The symbols move the points like this.
§: q569->q970, q195->q221, q206->q493, q942->q420, q619->q239, q990->q49, q88->q195, q301->q172, q221->q552, q159->q381, q636->q206, q552->q646, q342->q887, q130->q636, q970->q619, q153->q159, q81->q824, q239->q657, q887->q234, q420->q157, q182->q5, q245->q182, q908->q942, q131->q610, q157->q301, q381->q569, q234->q707, q787->q342, q493->q81, q657->q676, q49->q281, q676->q130, q281->q908, q707->q990, q5->q131, q688->q787, q610->q742, q827->q12, q824->q827, q646->q153, q742->q88, q172->q245, q12->q688
%: q569->q381, q195->q88, q206->q636, q942->q908, q619->q970, q990->q707, q88->q742, q301->q157, q221->q195, q159->q153, q636->q130, q552->q221, q342->q787, q130->q676, q970->q569, q153->q646, q81->q493, q239->q619, q887->q342, q420->q942, q182->q245, q245->q172, q908->q281, q131->q5, q157->q420, q381->q159, q234->q887, q787->q688, q493->q206, q657->q239, q49->q990, q676->q657, q281->q49, q707->q234, q5->q182, q688->q12, q610->q131, q827->q824, q824->q81, q646->q552, q742->q610, q172->q301, q12->q827
^: q569->q239, q195->q646, q206->q824, q942->q301, q619->q676, q990->q908, q88->q552, q301->q182, q221->q153, q159->q970, q636->q81, q552->q159, q342->q707, q130->q493, q970->q657, q153->q569, q81->q12, q239->q130, q887->q990, q420->q172, q182->q610, q245->q131, q908->q157, q131->q88, q157->q245, q381->q619, q234->q49, q787->q234, q493->q827, q657->q636, q49->q942, q676->q206, q281->q420, q707->q281, q5->q742, q688->q887, q610->q195, q827->q787, q824->q688, q646->q381, q742->q221, q172->q5, q12->q342
@: q569->q676, q195->q159, q206->q12, q942->q245, q619->q636, q990->q420, q88->q153, q301->q131, q221->q381, q159->q239, q636->q827, q552->q569, q342->q49, q130->q824, q970->q130, q153->q619, q81->q787, q239->q206, q887->q281, q420->q182, q182->q88, q245->q742, q908->q172, q131->q221, q157->q5, q381->q657, q234->q908, q787->q990, q493->q688, q657->q493, q49->q157, q676->q81, q281->q301, q707->q942, q5->q195, q688->q707, q610->q552, q827->q887, q824->q342, q646->q970, q742->q646, q172->q610, q12->q234
~: q569->q153, q195->q610, q206->q676, q942->q49, q619->q381, q990->q887, q88->q131, q301->q942, q221->q742, q159->q552, q636->q657, q552->q88, q342->q12, q130->q239, q970->q159, q153->q221, q81->q636, q239->q569, q887->q688, q420->q281, q182->q301, q245->q157, q908->q990, q131->q245, q157->q908, q381->q646, q234->q787, q787->q827, q493->q130, q657->q970, q49->q234, q676->q619, q281->q707, q707->q342, q5->q172, q688->q824, q610->q182, q827->q493, q824->q206, q646->q195, q742->q5, q172->q420, q12->q81

The rows follow the links: the fewer symbols apart two points are, the more alike their rows tend to be.

Each row is also shifted at random along 3 hidden directions that mean nothing.

Row, then point:
  8   12    3   10   13   26   -6   17   -4    8   -1  -17   10   19   -1   13   -3   13  -40    7  -17   25   15    7    6 -> q239
 33   13   -1    3   -4   20   -5   11   -7   16    3  -11   11   15   -9    8   -4   16  -37   -3  -13   -6   14    0   15 -> q619
-10  -16   -3    2  -10   27  -16   -1   12    5   17   22  -11  -31   19  -14   16   -3   31    1   -1  -29  -23   10   -1 -> q707
 37  -13   -5   14    8   17  -24    4   14   16   16   -2   -8   26   22   -5   13    3   -1   -3  -17    8  -17   17   13 -> q824
 -1   11    1  -14    1   -1   28  -12  -13  -13  -18   -6    7   14  -24    3  -17   -7   -4  -11   18    9   18  -23   -4 -> q88
 16  -20   -5    7    5   14  -20   -6   16    5   13   12  -17    8   24  -15   18   -8   28   -2   -4    1  -24   15    5 -> q887
-13   -5   -3  -14    0    5   20  -18   -4  -16  -13   10   -7   -4  -10   -9   -5  -17   31   -7   22    1   -3  -12   -6 -> q172
  8   19    3    0   -5   14    4   15  -11   10    0  -13   17   -3  -18   11   -6   17  -39    6  -12   -9   21   -6    5 -> q569
-32   -8    9   25   18  -19  -28   20   16    4    3   -6   -1   -9   27    7   10   11   -9   24  -21   26   -7   27  -13 -> q827
-39    9    3  -12   -3  -28   27   -8  -11  -17  -18    1    8  -13  -19    6  -15   -6    7    2   19    1   13  -19  -14 -> q131
 27   15   -1  -14  -10   -6   22   -3  -15    1   -5   -6    8   21  -28    7  -13    1  -22  -13    5   -6   18  -21   10 -> q646
 12    4    2   15   10    0  -16   18    5    9    6  -14    4   20    9   10    4   13  -31   10  -22   20    5   15    2 -> q130
  3  -16   -5   -9   -5    4    2  -19    6   -7    5   18  -13   -5    9  -16    7  -17   42  -11   16  -14  -20   -1    0 -> q908
-22  -18    3    3   10  -31   -5  -11   13  -11   -1    8  -18    0   16  -10    5  -16   36    2   10   16  -18    8  -12 -> q49
 -1  -16    0   16    3   21  -28    7   14   10   14    4   -9  -13   25   -5   15    8    8    8  -16   -5  -18   21    1 -> q688
-16   -7   -3  -15  -10  -16   14  -16    0  -11   -6   16   -6  -17   -6  -11   -4  -15   33   -6   22  -19   -7  -13   -8 -> q301

In each set, the symbols that take the first to the second take the third to the fourth, perhaps in another order. Give the fourth.
Answer with the point's name.
 -8   20    5   -7   -7    9   17    7  -12   -2   -9   -9   19   -9  -22   12  -15   12  -31    1    2   -7   25  -14   -2
to  11   17    2   -5  -14  -15    6   12  -11   11    2   -8   18   -6  -21   11   -8   18  -35    3   -9  -23   21  -10   11
as -28  -13    2   -3   10   13    5  -14    7  -15   -7   11  -12   -8    9   -7    2  -16   38   -1   16   12  -11    0  -14
to q301

-21  -18   -2    0    2  -16   -3  -10    9   -8    1   12  -12  -12   13  -10    4  -14   38    0    9   -3  -18    6  -10
to -18   -3   -3  -14    1   13   19  -19   -2  -15  -12   10   -6   -6   -6   -7   -6  -18   30   -8   25    2   -2  -13   -9
as   8   -5    0   16    1    8  -28   17   11   16   14   -4    0   -2   19    2   11   15  -15    9  -24   -1   -9   19    3
to q342

 12  -15   -1   16    4   -5  -25   11   14   12   16    0  -10    2   24   -4   17    6    4    4  -17    1  -17   20    3
to  -2  -18   -1   -2    3  -49    0  -21   10   -7    0   11  -17   14   14  -15    7  -20   43   -9   15    9  -20    2   -4
as  22    7    1   12    0   17  -15   16    1   16   10  -11    6    8    3    9    5   17  -34    6  -21    0    6    8   11
to q688

-17  -15    0   -2    0  -32    1  -12    6   -8    0   15  -14   -8    9  -12    3  -14   39   -4   13   -4  -18    0   -8
to -26   -4    2  -10    4    4   17  -16   -1  -19  -12    7   -7   -6   -4   -8   -5  -18   30   -5   20    7   -4   -9  -11
as  15    1    0   16   -4  -19  -23   18    6   21   17   -6    3    1   12    4    9   20  -26    8  -23   -9   -1   16   12
to q827

-18   -4   -1  -14    5   49   21  -19   -1  -21  -15   10   -4   -7   -7   -7   -6  -18   28   -4   22    7   -1  -14  -13
to -15  -18   -1    2    9   -2   -5  -15   11  -11    0   13  -16    2   18  -10    7  -15   39   -2    8   16  -18    8   -8
as -16    7    2  -14    9   14   29  -13  -11  -21  -21   -2    5   12  -19    5  -19  -11    5   -5   22   25   20  -20  -11
to q157

 -2   -7   -3  -17  -13   -6   18  -22   -1   -8   -4   15   -9   -7   -6  -12   -4  -19   37  -14   22  -18   -7  -15   -1
to  18  -11   -7  -16  -12  -21   11  -25    0   -8    2   20  -16    7    0  -19    2  -19   46  -20   22  -18  -17  -10    6
as  -1    3    4   19    9   20  -22   24    6   13    8  -12    6   -2   14   10    9   18  -31   14  -25   11    3   17   -1
to q676

-16    3    0  -14   -6  -16   24  -16   -8  -17  -14    5    0   -5  -15   -2  -12  -15   20   -6   24   -1    5  -15  -10
to  15    8    0  -20  -10  -13   27  -19  -13  -11  -10    3    3    9  -26   -5  -12  -12    8  -17   20   -9   10  -24    5
as -23    7   -1  -16   -7   24   25  -11   -9  -14  -14    8    5  -20  -18   -2  -13   -8   15   -5   19  -13    8  -19  -11
to q742

-19  -16    1   11   15   29  -19   -2   14   -5    4    8  -14   -8   25   -8   14   -7   28    7   -6   13  -22   18  -10
to -27   -8    0   -9  -17  -10    6   -8    2   -8    2   20   -4  -42    2  -11    3   -8   33   -1   13  -39  -10   -5   -7
as  13   17    2  -15    4   40   23   -9  -15   -9  -15   -9    8   18  -26    5  -16   -2  -12   -9   11   11   21  -21    1
to q970

-20   18    7    6    9   23    8   17  -11    3  -12  -16   18   -3  -14   20  -14   14  -43   11  -12   16   28   -6   -8
to  18   15   -1   -5   -2  -15   12    4  -11    5   -6  -14   13   19  -21    9  -12    6  -32   -3    0    5   19  -12    8
as  12   18    1   -7   -3  -14   15    4  -13    1   -7  -13   14   16  -21    9  -13    6  -30   -3    2    2   22  -12    5
to q646

-27   15    5  -13    2   27   26   -3  -13  -13  -17   -8   14  -12  -24    7  -16   -1  -12    3   14    2   23  -17  -11
to  34   12   -2    6   -7  -32   -4   12   -4   15    8  -13    9   21   -5    9   -2   15  -36   -2  -16   -3   10    3   16
as  26    9    1    7    0  -29  -10   13   -3   16    5  -13    9   23   -1   10    1   16  -33    4  -19    9    8    5   11
to q787

 10   18    4   -5   -7   -3    9   10  -11    6   -5  -12   17    6  -21   14  -10   12  -34    1   -1   -5   24  -12    6
to  21   17   -1  -16  -14  -15   23   -6  -18   -1   -7    0   10    7  -27    3  -11   -1  -14  -14   12  -16   16  -22    7
as  -8   18    6   -7    8   28   20   -1  -17  -10  -19  -11   13   10  -23   14  -15    2  -24    1    9   18   24  -15   -5
to q742

-20  -16    1    7   11   20  -14   -5   16   -4    3    9  -15   -8   22   -7   12  -10   31    3    1   11  -20   14  -11
to -16  -18    1   13    9  -28  -18    4   17    0    8    7  -13   -5   29   -6   13   -3   23    8   -6   10  -21   19   -6
as   3   15    1  -17  -20  -16   23   -5  -18   -3   -8    1   12   -9  -27    4  -14    0  -11   -5   11  -26   21  -22    3
to q742

 -4  -20   -2    4   -1  -19  -14   -4   14   -3   10   15  -14  -10   18  -12   13   -9   33    1    2   -8  -23   11    1
to -28   -2    2  -10    1   17   18  -12   -2  -17  -13    7   -2  -16   -9   -4   -7  -14   26   -4   20   -2    0  -13  -12
as -27   18    9   12   17  -27    0   20   -6    0  -12  -24   17    9   -7   25  -11   17  -46   17  -12   33   25    2  -11
to q81

-37  -16    2    9    7   -5  -12   -2   14   -9    2    8  -13  -17   20   -6    7   -8   29    8    3    6  -17   14  -16
to  -1  -12   -4   -7  -15   -7   -1  -12    7   -2    8   20  -13  -25    6  -17    8  -12   42   -9   12  -33  -21   -1   -1
as -16  -13   -2   -8   10   16   16  -21   -1  -21  -13    8  -10    8    1   -8   -1  -22   37   -7   23   19   -8   -6  -11
to q245

